Below is a small trained network, with its code and all its weights. Each question gives an input and a target symbol and asks what happens when units are switched off, that is, made to give their printed mean instead of their output.

import numpy as np


def w(rows, s, z=0):
    codes = np.array(rows[::2]) - 128.0
    scale = np.full(codes.shape[1], s)
    scale[-1] = z or s
    return codes * scale


def f(y):
    return np.maximum(y, 0)


def softmax(a):
    e = np.exp(a - a.max(-1, keepdims=True))
    return e / e.sum(-1, keepdims=True)


def log_softmax(a):
    a = a - a.max(-1, keepdims=True)
    return a - np.log(np.exp(a).sum(-1, keepdims=True))


def net(x, mask):
    ids = ['ΛΞΣβζπτψ'.index(c) for c in x.split()]
    T = len(ids)
    res = E[ids] + P[:T]
    r = res
    for j in range(3):
        rows = slice(4 * j, 4 * j + 4)
        q, k, v = (r @ M[0][rows].T for M in (Q, K, V))
        z = softmax(np.where(np.tri(T) > 0, q @ k.T / 4**0.5, -1e9)) @ v
        o = O[0][rows]
        res = res + np.where(mask[j], z, o[:, -1]) @ o[:, :-1]
    y = f(res @ A[0][:, :-1].T + A[0][:, -1])
    res = res + np.where(mask[3:27], y, B[0][:, -1]) @ B[0][:, :-1]
    return log_softmax(res[-1] @ U[:, :-1].T + U[:, -1])


Q, K, V, O, A, B = {}, {}, {}, {}, {}, {}
E = w([
[130,145,153,103,156,71,161,253,151,183,197],'Λ',
[132,240,145,104,120,156,122,100,156,140,165],'Ξ',
[156,121,177,89,169,121,122,152,191,120,157],'Σ',
[161,197,142,169,155,151,131,144,177,160,132],'β',
[119,134,133,206,79,151,202,141,157,204,175],'ζ',
[104,111,184,93,82,158,146,51,173,129,128],'π',
[136,147,190,146,105,122,162,189,152,132,79],'τ',
[87,97,124,142,162,127,170,152,83,146,153],'ψ',
],0.02)
P = w([
[163,87,40,65,83,107,141,190,94,125,87],'0',
[196,166,158,101,175,132,225,73,54,47,162],'1',
[98,91,126,139,108,151,53,212,99,112,145],'2',
[81,166,138,178,212,151,225,68,93,27,130],'3',
[32,109,88,123,135,169,88,210,140,161,92],'4',
[109,164,200,144,209,158,255,102,149,108,93],'5',
],0.014)
Q[0] = w([
[239,117,77,85,115,9,115,68,94,108,124],'H1',
[156,123,147,147,174,134,209,92,80,115,110],'H1',
[108,89,47,203,56,54,39,95,132,116,124],'H1',
[234,114,163,151,65,128,43,129,78,166,148],'H1',
[227,103,237,160,73,159,103,121,56,128,222],'H2',
[236,122,77,140,144,43,172,84,94,120,86],'H2',
[101,106,114,132,152,127,227,93,133,130,105],'H2',
[76,164,175,102,190,121,200,147,157,146,139],'H2',
[61,175,139,100,126,183,89,174,161,156,137],'H3',
[21,174,119,93,186,170,142,163,221,101,132],'H3',
[165,132,194,163,51,169,94,162,181,99,237],'H3',
[128,160,151,84,198,142,243,106,125,117,125],'H3',
],0.011)
K[0] = w([
[192,168,104,73,155,101,143,128,138,169,174],'H1',
[101,135,56,41,143,79,102,142,139,176,193],'H1',
[181,124,155,94,109,108,169,139,60,73,211],'H1',
[206,111,76,91,111,87,193,91,99,137,72],'H1',
[166,108,68,83,120,93,163,115,94,143,63],'H2',
[224,200,133,63,97,81,181,141,187,173,142],'H2',
[112,155,167,83,161,136,89,175,158,148,137],'H2',
[4,130,129,160,114,118,109,128,169,159,99],'H2',
[107,77,138,185,146,183,100,129,137,75,81],'H3',
[67,112,181,218,158,147,72,143,108,117,87],'H3',
[217,54,114,164,122,165,172,122,75,117,3],'H3',
[80,96,143,110,158,171,142,144,178,201,137],'H3',
],0.012)
V[0] = w([
[158,219,29,172,150,217,89,128,81,181,163],'H1',
[65,164,139,48,46,91,106,66,121,108,179],'H1',
[99,70,105,113,178,137,162,163,63,161,254],'H1',
[116,95,109,171,45,163,157,103,52,115,91],'H1',
[104,74,128,96,87,197,158,103,63,113,96],'H2',
[122,126,162,157,103,111,156,144,177,154,90],'H2',
[86,148,120,113,166,110,53,146,64,95,83],'H2',
[143,137,177,107,54,89,130,122,215,134,139],'H2',
[75,181,173,91,46,123,185,159,80,126,109],'H3',
[132,92,157,99,121,139,136,83,168,131,127],'H3',
[134,159,104,128,103,185,142,99,157,175,168],'H3',
[86,148,139,191,96,83,157,153,115,131,136],'H3',
],0.0095)
O[0] = w([
[206,91,96,144,182,114,85,90,72,128,120,255],'H1',
[131,122,64,84,189,202,158,183,117,177,117,105],'H1',
[117,194,122,76,131,79,114,115,103,254,154,164],'H1',
[94,157,196,188,193,165,109,105,157,166,113,68],'H1',
[96,73,92,205,185,153,167,149,118,174,152,106],'H2',
[99,159,140,125,159,130,61,113,156,104,183,156],'H2',
[192,143,129,101,127,168,165,194,88,96,168,104],'H2',
[49,167,133,46,188,96,89,142,173,135,85,153],'H2',
[80,156,160,154,112,164,88,154,36,91,68,222],'H3',
[146,181,85,106,169,118,139,152,157,122,169,65],'H3',
[75,121,58,123,186,90,116,81,99,91,118,191],'H3',
[148,72,159,90,127,118,101,123,86,116,118,154],'H3',
],0.0093,0.0054)
A[0] = w([
[144,105,57,106,41,145,105,161,193,155,117,68],'N1',
[170,139,184,146,116,144,199,136,116,50,188,110],'N2',
[120,109,67,59,115,179,87,139,207,189,141,104],'N3',
[174,69,91,157,162,101,115,169,150,143,65,117],'N4',
[116,106,172,129,105,129,70,96,164,151,116,81],'N5',
[133,107,127,121,38,106,110,146,120,143,154,117],'N6',
[139,123,86,100,116,110,94,150,106,154,150,64],'N7',
[201,100,155,158,109,85,166,58,93,100,184,2],'N8',
[123,156,92,134,59,135,83,175,157,115,179,104],'N9',
[85,90,66,145,127,201,97,159,198,162,132,28],'N10',
[178,105,133,199,106,163,103,172,114,126,114,137],'N11',
[182,124,70,129,90,148,42,155,157,90,73,125],'N12',
[161,135,113,101,74,93,205,121,177,115,122,101],'N13',
[126,103,159,86,137,160,168,117,86,91,82,118],'N14',
[113,111,153,136,47,153,41,149,132,191,104,53],'N15',
[155,99,114,83,126,146,93,145,173,112,205,94],'N16',
[112,122,121,151,184,155,216,126,105,100,124,72],'N17',
[143,84,52,102,101,164,2,173,103,157,65,73],'N18',
[135,131,141,116,194,118,185,72,164,135,172,100],'N19',
[127,86,96,144,79,152,155,177,84,167,121,144],'N20',
[142,163,101,162,129,107,79,176,169,102,143,105],'N21',
[116,97,86,76,106,164,87,181,116,194,121,71],'N22',
[124,102,75,127,63,67,78,120,115,188,106,174],'N23',
[125,179,149,104,171,144,155,103,100,161,171,59],'N24',
],0.0098,0.009)
B[0] = w([
[166,133,160,254,134,159,128,127,110,156,91,149],'N1',
[119,145,75,155,154,96,90,125,169,180,161,254],'N2',
[156,121,154,206,139,93,143,138,130,208,113,192],'N3',
[106,102,127,90,125,138,98,100,152,144,135,173],'N4',
[119,92,99,156,135,143,146,183,121,151,129,178],'N5',
[123,87,125,127,160,139,126,57,107,74,126,187],'N6',
[136,146,132,121,130,124,143,144,128,97,89,157],'N7',
[116,148,137,177,121,109,166,191,119,61,57,211],'N8',
[126,82,131,127,143,121,157,117,105,139,75,179],'N9',
[126,94,156,66,126,79,67,70,37,65,112,191],'N10',
[129,125,105,52,152,142,135,86,132,155,120,195],'N11',
[102,130,176,81,86,147,158,120,89,128,133,231],'N12',
[82,126,106,93,148,142,145,120,119,101,141,188],'N13',
[161,106,100,145,144,123,109,144,183,177,170,231],'N14',
[144,157,112,145,173,139,152,159,141,43,119,194],'N15',
[155,108,123,140,71,142,137,152,106,177,109,161],'N16',
[151,138,167,141,66,151,98,141,138,101,155,236],'N17',
[63,142,128,131,107,62,204,148,176,149,193,215],'N18',
[110,109,116,117,127,128,145,156,102,100,79,219],'N19',
[156,155,112,107,154,145,121,103,153,112,121,206],'N20',
[128,120,159,104,129,111,147,126,114,149,148,170],'N21',
[134,138,94,172,178,108,135,88,161,111,68,191],'N22',
[149,142,123,142,65,166,69,157,161,104,182,227],'N23',
[149,58,151,136,122,134,140,142,137,139,102,227],'N24',
],0.0096,0.0079)
U = w([
[175,128,215,87,12,137,92,85,115,83,168,167],'Λ',
[234,114,79,116,170,248,88,104,129,101,153,241],'Ξ',
[92,168,88,95,129,152,218,109,180,118,167,141],'Σ',
[182,160,126,185,133,89,139,105,168,19,111,2],'β',
[101,113,169,135,173,120,97,35,113,125,102,89],'ζ',
[106,128,196,134,109,253,165,188,161,41,99,70],'π',
[116,158,161,205,108,162,68,118,225,132,199,99],'τ',
[182,122,206,190,94,162,197,131,134,167,121,106],'ψ',
],0.004,0.0036)

Each question gives the input, a string of symbols that net reads in full, and the target symbol t.
The units are the heads (4 rows each of Q, K, V and O) and the neurons (one row each of A and B). Each row of codes is followed by its name. A weight is (code - 128) times the scale printed after its matrix; where a second scale follows, it is the last column's (O, A, B and U).
mask holds one flag per unit, heads first, then neurons. A switched-off unit (its flag False) gives its mean, the last column of its rows in O or B, instead of its output. The means were averaged over made-up inputs and are rounded, as every weight is.
A unit's drop is (log p(t) with every unit on - log p(t) with that unit switched off) / (log p(t) with every unit on - log p(t) with every unit switched off).
The circuit of an input: a set's keep is (log p(t) with only the set's units on - log p(t) with every unit switched off) / (log p(t) with every unit on - log p(t) with every unit switched off). Starting from the 12 units with the biggest drops (on a tie, the unit counted first), units are removed one at a time, each time the one whose removal leaves the highest keep (on an exact tie, the one counted first), for as long as the keep stays at least 0.8.
units of the circuit, in order: the units of the circuit, biggest drop first
most important unit: the unit with the biggest drop
top k neurons: the k neurons with the biggest drops, biggest first
which heads matter: for each layer, one digit per head in row order, 1 if its drop is at least 0.15 and else 0, layers parted by /
drop when u is switched off: that unit's drop, to one decimal
input τ Ξ Ξ ψ, target Ξ: top neuron -> N14
input ψ ψ Ξ β π Ξ, target π: units of the circuit, in order -> H1, N17
input π Ξ β Ξ, target β: which heads matter -> 100
input ψ τ Ξ, target Ξ: units of the circuit, in order -> H2, N11
input ψ Ξ π ψ τ τ, target τ: which heads matter -> 100
input Ξ β β ψ Σ, target Ξ: which heads matter -> 010
input Λ ζ ψ, target Ξ: units of the circuit, in order -> H2, N20
input π τ ζ, target π: top 2 neurons -> N15, N2
input Λ τ Ξ ψ Σ β, target Σ: units of the circuit, in order -> H1, N13, H3
input β Ξ Ξ, target Λ: units of the circuit, in order -> H1, N12, H2
input ψ β π, target Ξ: which heads matter -> 010
input Σ Ξ Λ Ξ, target Λ: which heads matter -> 100
input Ξ ψ ζ, target Ξ: which heads matter -> 010
input ζ Ξ Ξ ζ β, target τ: units of the circuit, in order -> H2, H1, N23
input τ β β Σ, target β: units of the circuit, in order -> H1, N8
input β τ Ξ, target π: which heads matter -> 101
input Ξ τ Λ Ξ π, target ζ: which heads matter -> 110
input Ξ Λ β τ, target β: which heads matter -> 100
input Λ Σ Σ, target ψ: top 4 neurons -> N3, N1, N16, N9
input Σ Σ Ξ Λ, target Ξ: units of the circuit, in order -> H1, N18
input ψ Λ Σ ζ, target Σ: units of the circuit, in order -> H1, N13
input π ζ Ξ β, target Ξ: units of the circuit, in order -> H1
input β Ξ ψ ψ Λ, target Ξ: most important unit -> H2
input Ξ Σ Ξ ζ, target Ξ: drop when N16 is switched off -> 0.0
input Λ Ξ Σ, target ψ: drop when N1 is switched off -> 0.2
